[[ -1.0  -5.8  44.1  20.8 -24.0]
 [-19.2 -20.4  25.3  15.8   0.1]
 [-18.1 -20.5  34.9  24.6 -11.4]
 [ 29.6  13.5 -17.7 -29.5  11.7]]
:
[[-19.2 -20.4  25.3]
 [-18.1 -20.5  34.9]]

[[-25.6 -10.9 -16.9 -60.6  32.5]
 [-41.6  23.3  22.1  16.3 -17.0]
 [ 30.6   6.5  12.6  58.6 -33.6]
 [-59.9  32.9  25.6  12.1 -16.1]]
:
[[-41.6  23.3  22.1]
 [ 30.6   6.5  12.6]]

[[-19.7  30.1  22.7]
 [-28.6 -19.4  -5.3]
 [ 46.5 -15.3 -19.8]
 [ -0.7 -26.5 -15.8]
 [  8.9  15.7   7.8]]
:
[[-28.6 -19.4  -5.3]
 [ 46.5 -15.3 -19.8]]

[[-6.2  2.8 45.7]
 [ 7.5  9.0 10.1]
 [18.9 -7.8 14.4]]
:
[[ 7.5  9.0 10.1]
 [18.9 -7.8 14.4]]

[[ -9.3 -10.2 -23.6  55.3]
 [  7.3 -34.1 -10.5  60.5]
 [ -2.0   1.3  56.7  42.7]
 [-17.1  11.6 -18.5 -40.1]
 [  3.6 -25.5  53.8  29.2]]
:
[[  7.3 -34.1 -10.5]
 [ -2.0   1.3  56.7]]

[[-41.7 -34.0  24.8]
 [ 32.7  20.5 -27.9]
 [ 30.8  22.4 -43.6]]
:
[[ 32.7  20.5 -27.9]
 [ 30.8  22.4 -43.6]]
---
[[  1.5  -1.8  31.6]
 [  0.9  -1.5   3.0]
 [  1.8  -2.8  23.0]
 [  2.0  -4.6 -18.2]
 [  3.0  -7.1 -25.0]
 [ -1.6   4.2  26.5]
 [  3.6  -7.1   2.9]
 [  1.8  -1.5  52.8]]
:
[[  1.8  -1.5  52.8]
 [  3.6  -7.1   2.9]
 [ -1.6   4.2  26.5]
 [  3.0  -7.1 -25.0]
 [  2.0  -4.6 -18.2]
 [  1.8  -2.8  23.0]
 [  0.9  -1.5   3.0]
 [  1.5  -1.8  31.6]]

[[  8.7 -11.6   5.1  -4.8   7.8 -12.5  -2.0  -0.4]
 [ 30.2  11.5  -6.2 -15.8   0.0 -20.9 -15.9  13.8]
 [ 35.5  24.3  -5.2   2.6   4.2 -36.8   3.7  -1.5]
 [ 59.3  38.3 -46.8  22.5 -34.4 -29.6  20.3  20.0]
 [ 28.9  11.2  -6.8 -17.6  -7.7 -21.3 -25.0  13.8]
 [ 34.5  15.4 -18.5   2.8 -14.9 -23.4  -1.3  10.4]
 [-20.0   5.7  22.3 -23.2  25.7  13.7 -16.6  -1.6]
 [ 47.1  14.1 -41.8  36.6 -19.9 -21.0  49.5  11.9]]
:
[[ 47.1  14.1 -41.8  36.6 -19.9 -21.0  49.5  11.9]
 [-20.0   5.7  22.3 -23.2  25.7  13.7 -16.6  -1.6]
 [ 34.5  15.4 -18.5   2.8 -14.9 -23.4  -1.3  10.4]
 [ 28.9  11.2  -6.8 -17.6  -7.7 -21.3 -25.0  13.8]
 [ 59.3  38.3 -46.8  22.5 -34.4 -29.6  20.3  20.0]
 [ 35.5  24.3  -5.2   2.6   4.2 -36.8   3.7  -1.5]
 [ 30.2  11.5  -6.2 -15.8   0.0 -20.9 -15.9  13.8]
 [  8.7 -11.6   5.1  -4.8   7.8 -12.5  -2.0  -0.4]]

[[-23.2 -16.7 -10.7 -21.4  31.7  25.5 -10.1]
 [-37.0 -42.9  46.4 -39.1 -14.2  27.1  46.3]
 [  3.2   1.4  -3.2   3.3   0.1  -2.8  -3.4]
 [ 19.6  21.8 -10.2  21.2 -14.3 -23.3  -9.9]]
:
[[ 19.6  21.8 -10.2  21.2 -14.3 -23.3  -9.9]
 [  3.2   1.4  -3.2   3.3   0.1  -2.8  -3.4]
 [-37.0 -42.9  46.4 -39.1 -14.2  27.1  46.3]
 [-23.2 -16.7 -10.7 -21.4  31.7  25.5 -10.1]]

[[ -4.5 -44.1  -5.8  15.5   9.6]
 [ 22.3 -19.4  35.2  12.6  14.3]
 [ 19.3 -26.5  29.2  13.8  11.5]
 [ 15.1 -31.9  39.2  15.8  11.1]
 [ 10.7 -36.5  33.9  16.2   9.3]
 [ -9.6 -43.7   5.1  14.0  11.0]
 [  5.5 -40.8  34.1  16.8   8.1]
 [  0.5 -43.0  17.0  16.7   7.9]
 [ 26.7  -4.5  23.6  10.1  18.2]
 [ 24.9 -12.5  45.9  12.2  16.9]]
:
[[ 24.9 -12.5  45.9  12.2  16.9]
 [ 26.7  -4.5  23.6  10.1  18.2]
 [  0.5 -43.0  17.0  16.7   7.9]
 [  5.5 -40.8  34.1  16.8   8.1]
 [ -9.6 -43.7   5.1  14.0  11.0]
 [ 10.7 -36.5  33.9  16.2   9.3]
 [ 15.1 -31.9  39.2  15.8  11.1]
 [ 19.3 -26.5  29.2  13.8  11.5]
 [ 22.3 -19.4  35.2  12.6  14.3]
 [ -4.5 -44.1  -5.8  15.5   9.6]]

[[-37.7  26.7  45.6 -31.0]
 [-19.4 -41.0 -19.9 -47.2]
 [-42.1 -38.4  33.1  40.8]
 [ 14.9  -6.7 -21.1 -40.2]
 [ 10.5  19.8 -29.1  15.0]
 [ 50.5  43.2 -50.6  12.6]
 [-20.4  -5.1  -7.9  39.7]
 [ 38.0   9.2 -22.5 -14.9]
 [ 26.4  45.0  22.7 -18.3]
 [-32.7 -16.3  49.1 -38.6]]
:
[[-32.7 -16.3  49.1 -38.6]
 [ 26.4  45.0  22.7 -18.3]
 [ 38.0   9.2 -22.5 -14.9]
 [-20.4  -5.1  -7.9  39.7]
 [ 50.5  43.2 -50.6  12.6]
 [ 10.5  19.8 -29.1  15.0]
 [ 14.9  -6.7 -21.1 -40.2]
 [-42.1 -38.4  33.1  40.8]
 [-19.4 -41.0 -19.9 -47.2]
 [-37.7  26.7  45.6 -31.0]]

[[  2.5  -8.3  -1.3 -21.8  10.2  -2.3  -2.3  13.6  19.6   2.0]
 [-10.4  22.7  10.0  12.3  -2.3  15.2   8.4   5.7  21.2  -5.7]
 [ -7.5  -4.0  -2.6  -5.5   3.8   2.1 -16.0  -7.1 -25.3 -61.3]
 [ 25.0  -0.3  -6.5  13.6 -10.2  -9.0   3.3   2.1 -22.8   1.3]
 [-10.1   4.3  13.0  -7.2 -18.0  -0.1  -5.6   3.5   0.6   2.4]]
:
[[-10.1   4.3  13.0  -7.2 -18.0  -0.1  -5.6   3.5   0.6   2.4]
 [ 25.0  -0.3  -6.5  13.6 -10.2  -9.0   3.3   2.1 -22.8   1.3]
 [ -7.5  -4.0  -2.6  -5.5   3.8   2.1 -16.0  -7.1 -25.3 -61.3]
 [-10.4  22.7  10.0  12.3  -2.3  15.2   8.4   5.7  21.2  -5.7]
 [  2.5  -8.3  -1.3 -21.8  10.2  -2.3  -2.3  13.6  19.6   2.0]]

[[-43.3 -18.8  39.8]
 [-44.5 -32.1  28.5]
 [ 20.5  26.7 -11.3]
 [ -6.2  57.1  14.1]]
:
[[ -6.2  57.1  14.1]
 [ 20.5  26.7 -11.3]
 [-44.5 -32.1  28.5]
 [-43.3 -18.8  39.8]]

[[-13.6  24.8 -17.2  -2.9   6.4 -17.3   1.5   2.8]
 [-21.4  -6.4  19.9  11.8 -37.4 -25.0   1.5 -28.0]
 [ 33.3 -37.6  56.9  41.1   1.8 -17.3   3.0  14.6]]
:
[[ 33.3 -37.6  56.9  41.1   1.8 -17.3   3.0  14.6]
 [-21.4  -6.4  19.9  11.8 -37.4 -25.0   1.5 -28.0]
 [-13.6  24.8 -17.2  -2.9   6.4 -17.3   1.5   2.8]]
